Below is a small trained network, with its code and all its weights. Each question gives an input and a class and asks what happens when units are switched off, that is, made to give their printed mean instead of their output.

import numpy as np


def w(rows, s, z=0):
    codes = np.array(rows[::2]) - 128.0
    scale = np.full(codes.shape[1], s)
    scale[-1] = z or s
    return codes * scale


def f(y):
    return np.maximum(y, 0)


def log_softmax(a):
    a = a - a.max(-1, keepdims=True)
    return a - np.log(np.exp(a).sum(-1, keepdims=True))


def net(x, mask):
    res = np.array(x, float).reshape(1, 6) / 4 @ E
    y = f(res @ A[0][:, :-1].T + A[0][:, -1])
    res = res + np.where(mask, y, B[0][:, -1]) @ B[0][:, :-1]
    return log_softmax(res[-1] @ U[:, :-1].T + U[:, -1])


A, B = {}, {}
E = w([
[136,108,115,122,116,138,127,126],'x0',
[13,47,245,27,71,107,130,177],'x1',
[76,166,152,182,143,42,108,104],'x2',
[95,23,119,94,238,177,17,118],'x3',
[77,158,159,178,112,162,104,85],'x4',
[221,173,195,76,69,77,91,1],'x5',
],0.0071)
A[0] = w([
[126,186,132,172,73,102,146,121,254],'n1',
[131,127,139,115,163,113,73,86,180],'n2',
[140,131,194,57,83,116,134,48,165],'n3',
[55,81,187,64,102,128,169,134,247],'n4',
[81,157,113,159,110,139,255,165,192],'n5',
[209,184,96,138,110,88,178,84,192],'n6',
[130,86,96,151,216,165,77,111,236],'n7',
],0.0092,0.0037)
B[0] = w([
[171,126,123,120,100,135,95,56,230],'n1',
[191,42,143,198,148,185,115,135,184],'n2',
[209,161,166,101,26,63,129,173,223],'n3',
[60,56,237,104,84,70,155,232,251],'n4',
[254,80,167,178,102,142,71,187,231],'n5',
[122,190,116,95,100,211,127,17,254],'n6',
[140,30,43,170,209,124,206,209,238],'n7',
],0.0077,0.009)
U = w([
[186,123,92,176,141,152,123,111,229],'0',
[107,102,151,122,100,103,97,159,216],'1',
[109,163,102,72,106,168,132,47,83],'2',
[125,158,148,92,76,85,133,136,4],'3',
[90,123,56,174,184,133,172,132,62],'4',
[1,101,128,98,162,117,151,147,91],'5',
],0.01,0.0044)

Each question gives the input, the list of numbers given to net, and the class t.
The units are the neurons (one row each of A and B). Each row of codes is followed by its name. A weight is (code - 128) times the scale printed after its matrix; where a second scale follows, it is the last column's (A, B and U).
mask holds one flag per neuron, in row order. A switched-off neuron (its flag False) gives its mean, the last column of its row in B, instead of its output. The means were averaged over made-up inputs and are rounded, as every weight is.
A unit's drop is (log p(t) with every unit on - log p(t) with that unit switched off) / (log p(t) with every unit on - log p(t) with every unit switched off).
The circuit of an input: a set's keep is (log p(t) with only the set's units on - log p(t) with every unit switched off) / (log p(t) with every unit on - log p(t) with every unit switched off). Starting from all 7 units, units are removed one at a time, each time the one whose removal leaves the highest keep (on an exact tie, the one counted first), for as long as the keep stays at least 0.8.
circuit, biggest first: the units of the circuit, biggest drop first
top k neurons: the k neurons with the biggest drops, biggest first
drop of u: that unit's drop, to one decimal
input [0,-8,-5,-2,2,4], class 2: top 2 neurons : (n6, n5)
input [-2,-6,-2,-2,-7,4], class 2: circuit, biggest first : (n6, n5)
input [-3,2,-7,-1,1,7], class 3: top neuron : (n3)
input [0,-4,-5,2,0,-1], class 4: circuit, biggest first : (n5, n7, n3)
input [-2,-8,5,4,7,-1], class 4: circuit, biggest first : (n7, n5)
input [-8,6,-1,2,-4,-1], class 5: circuit, biggest first : (n5, n1)
input [7,-1,6,6,-4,-4], class 4: top 2 neurons : (n7, n4)
input [-7,-5,3,4,-4,-4], class 4: circuit, biggest first : (n7, n5)
input [-2,2,-8,0,7,7], class 3: top 3 neurons : (n3, n7, n5)
input [7,0,-5,-5,-7,5], class 2: top 2 neurons : (n6, n4)
input [4,-7,4,-7,4,1], class 2: top 2 neurons : (n6, n7)
input [-6,2,-4,2,3,-1], class 5: top 3 neurons : (n5, n3, n1)
input [8,-3,-4,-1,-6,3], class 2: top 2 neurons : (n6, n5)
input [-4,0,-3,8,-3,-7], class 4: circuit, biggest first : (n7)
input [-5,-6,-8,-6,7,4], class 2: drop of n6 : 0.4
input [-6,-1,5,4,4,-7], class 4: drop of n4 : 0.2
input [3,-6,5,4,5,-5], class 4: drop of n5 : 0.1
